Here is a tiny trained network, its code and every weight. The questions are about switching its units off for an input and a class, where a switched-off unit gives its printed mean instead of its output.

import numpy as np


def w(rows, s, z=0):
    codes = np.array(rows[::2]) - 128.0
    scale = np.full(codes.shape[1], s)
    scale[-1] = z or s
    return codes * scale


def f(y):
    return np.maximum(y, 0)


def log_softmax(a):
    a = a - a.max(-1, keepdims=True)
    return a - np.log(np.exp(a).sum(-1, keepdims=True))


def net(x, mask):
    res = np.array(x, float).reshape(1, 5) / 4 @ E
    y = f(res @ A[0][:, :-1].T + A[0][:, -1])
    res = res + np.where(mask, y, B[0][:, -1]) @ B[0][:, :-1]
    return log_softmax(res[-1] @ U[:, :-1].T + U[:, -1])


A, B = {}, {}
E = w([
[155,103,115,132,100,146,165,149],'x0',
[118,141,118,142,133,115,123,120],'x1',
[110,187,185,189,26,159,87,204],'x2',
[143,181,172,141,102,203,164,9],'x3',
[22,112,38,46,56,153,111,108],'x4',
],0.014)
A[0] = w([
[175,111,119,135,236,119,177,109,239],'neuron 0',
[190,171,215,159,122,101,103,202,180],'neuron 1',
[74,152,129,128,72,143,119,151,57],'neuron 2',
[136,113,154,79,134,67,93,177,216],'neuron 3',
[90,107,120,67,136,144,161,85,118],'neuron 4',
[131,120,97,147,111,196,130,55,139],'neuron 5',
[83,107,74,26,140,122,170,93,123],'neuron 6',
[121,118,166,159,120,51,112,255,209],'neuron 7',
[113,201,146,156,94,170,149,134,74],'neuron 8',
[63,135,106,125,103,200,99,157,51],'neuron 9',
[150,115,137,145,127,89,96,181,94],'neuron 10',
[142,174,131,123,118,202,153,41,154],'neuron 11',
[134,127,155,145,142,75,103,194,218],'neuron 12',
[170,93,135,153,200,96,163,93,191],'neuron 13',
[108,82,62,66,128,73,122,111,157],'neuron 14',
[151,206,196,149,105,177,175,89,128],'neuron 15',
[137,116,92,121,148,182,142,48,111],'neuron 16',
[169,166,183,186,130,160,136,103,126],'neuron 17',
[90,37,69,96,142,46,98,169,254],'neuron 18',
[184,143,193,144,88,143,150,136,114],'neuron 19',
[64,176,85,109,52,189,84,163,23],'neuron 20',
[156,136,90,67,113,154,126,41,90],'neuron 21',
[197,148,179,143,175,137,117,91,129],'neuron 22',
[153,96,146,135,172,86,135,112,153],'neuron 23',
[85,154,139,83,101,89,95,144,158],'neuron 24',
],0.013,0.0062)
B[0] = w([
[249,8,219,52,81,153,101,108,213],'neuron 0',
[134,206,94,225,125,120,43,143,229],'neuron 1',
[171,70,209,119,141,142,117,110,176],'neuron 2',
[156,130,76,95,122,106,116,161,193],'neuron 3',
[134,156,57,145,185,164,81,125,181],'neuron 4',
[111,135,126,157,163,175,135,74,184],'neuron 5',
[103,194,39,135,156,177,157,193,213],'neuron 6',
[198,147,53,186,122,127,71,149,245],'neuron 7',
[69,126,202,114,132,148,146,142,178],'neuron 8',
[180,2,182,86,129,147,134,120,180],'neuron 9',
[151,134,59,181,148,139,88,93,177],'neuron 10',
[139,156,151,197,229,174,124,89,207],'neuron 11',
[151,141,61,147,115,119,35,153,203],'neuron 12',
[138,19,197,91,140,135,107,108,196],'neuron 13',
[110,148,55,111,130,110,175,178,208],'neuron 14',
[50,158,198,151,152,116,175,121,208],'neuron 15',
[165,188,91,178,136,184,111,63,181],'neuron 16',
[73,182,192,158,138,121,128,155,195],'neuron 17',
[139,124,60,32,102,96,190,182,250],'neuron 18',
[93,162,169,171,128,130,117,143,184],'neuron 19',
[222,17,205,164,120,141,107,112,210],'neuron 20',
[167,169,70,175,176,165,90,113,186],'neuron 21',
[113,127,209,123,137,118,122,129,191],'neuron 22',
[195,61,122,100,87,85,124,112,172],'neuron 23',
[143,77,125,134,114,110,160,126,176],'neuron 24',
],0.0094,0.024)
U = w([
[173,30,118,82,24,99,122,155,240],'0',
[140,187,45,189,165,176,102,108,131],'1',
[117,52,188,117,180,197,163,56,117],'2',
[4,186,175,146,118,121,142,151,5],'3',
[64,131,40,52,130,127,230,163,106],'4',
],0.013,0.002)

Each question gives the input, the list of numbers given to net, and the class t.
The units are the neurons (one row each of A and B). Each row of codes is followed by its name. A weight is (code - 128) times the scale printed after its matrix; where a second scale follows, it is the last column's (A, B and U).
mask holds one flag per neuron, in row order. A switched-off neuron (its flag False) gives its mean, the last column of its row in B, instead of its output. The means were averaged over made-up inputs and are rounded, as every weight is.
A unit's drop is (log p(t) with every unit on - log p(t) with that unit switched off) / (log p(t) with every unit on - log p(t) with every unit switched off).
The circuit of an input: a set's keep is (log p(t) with only the set's units on - log p(t) with every unit switched off) / (log p(t) with every unit on - log p(t) with every unit switched off). Starting from the 12 units with the biggest drops (on a tie, the unit counted first), units are removed one at a time, each time the one whose removal leaves the highest keep (on an exact tie, the one counted first), for as long as the keep stays at least 0.8.
circuit, biggest first: the units of the circuit, biggest drop first
k most important neurons: the k neurons with the biggest drops, biggest first
drop of u: that unit's drop, to one decimal
input [7,-5,-1,-2,-8], class 0: circuit, biggest first	neuron 0
input [5,-6,-2,7,0], class 2: 3 most important neurons	neuron 1; neuron 7; neuron 12
input [5,-8,0,-5,3], class 4: circuit, biggest first	neuron 0; neuron 18
input [8,4,-3,0,2], class 4: 2 most important neurons	neuron 1; neuron 7
input [-3,-8,7,-4,1], class 0: 2 most important neurons	neuron 20; neuron 11
input [4,1,-5,3,0], class 2: 2 most important neurons	neuron 0; neuron 1
input [-2,-1,0,2,-6], class 2: 2 most important neurons	neuron 0; neuron 13
input [-6,2,1,2,-8], class 3: 3 most important neurons	neuron 1; neuron 17; neuron 20
input [4,-6,-7,-4,1], class 4: 3 most important neurons	neuron 6; neuron 14; neuron 20
input [6,2,-1,-8,0], class 0: 2 most important neurons	neuron 7; neuron 6
input [-5,-1,8,1,0], class 3: 2 most important neurons	neuron 0; neuron 8
input [3,-4,-5,-3,4], class 4: drop of neuron 9	0.0
input [0,5,7,1,6], class 2: drop of neuron 18	0.1
input [-3,-7,0,-8,5], class 4: circuit, biggest first	neuron 18
input [-5,-6,-5,-3,0], class 0: drop of neuron 0	1.0
input [-1,-5,0,3,-5], class 2: drop of neuron 0	0.4
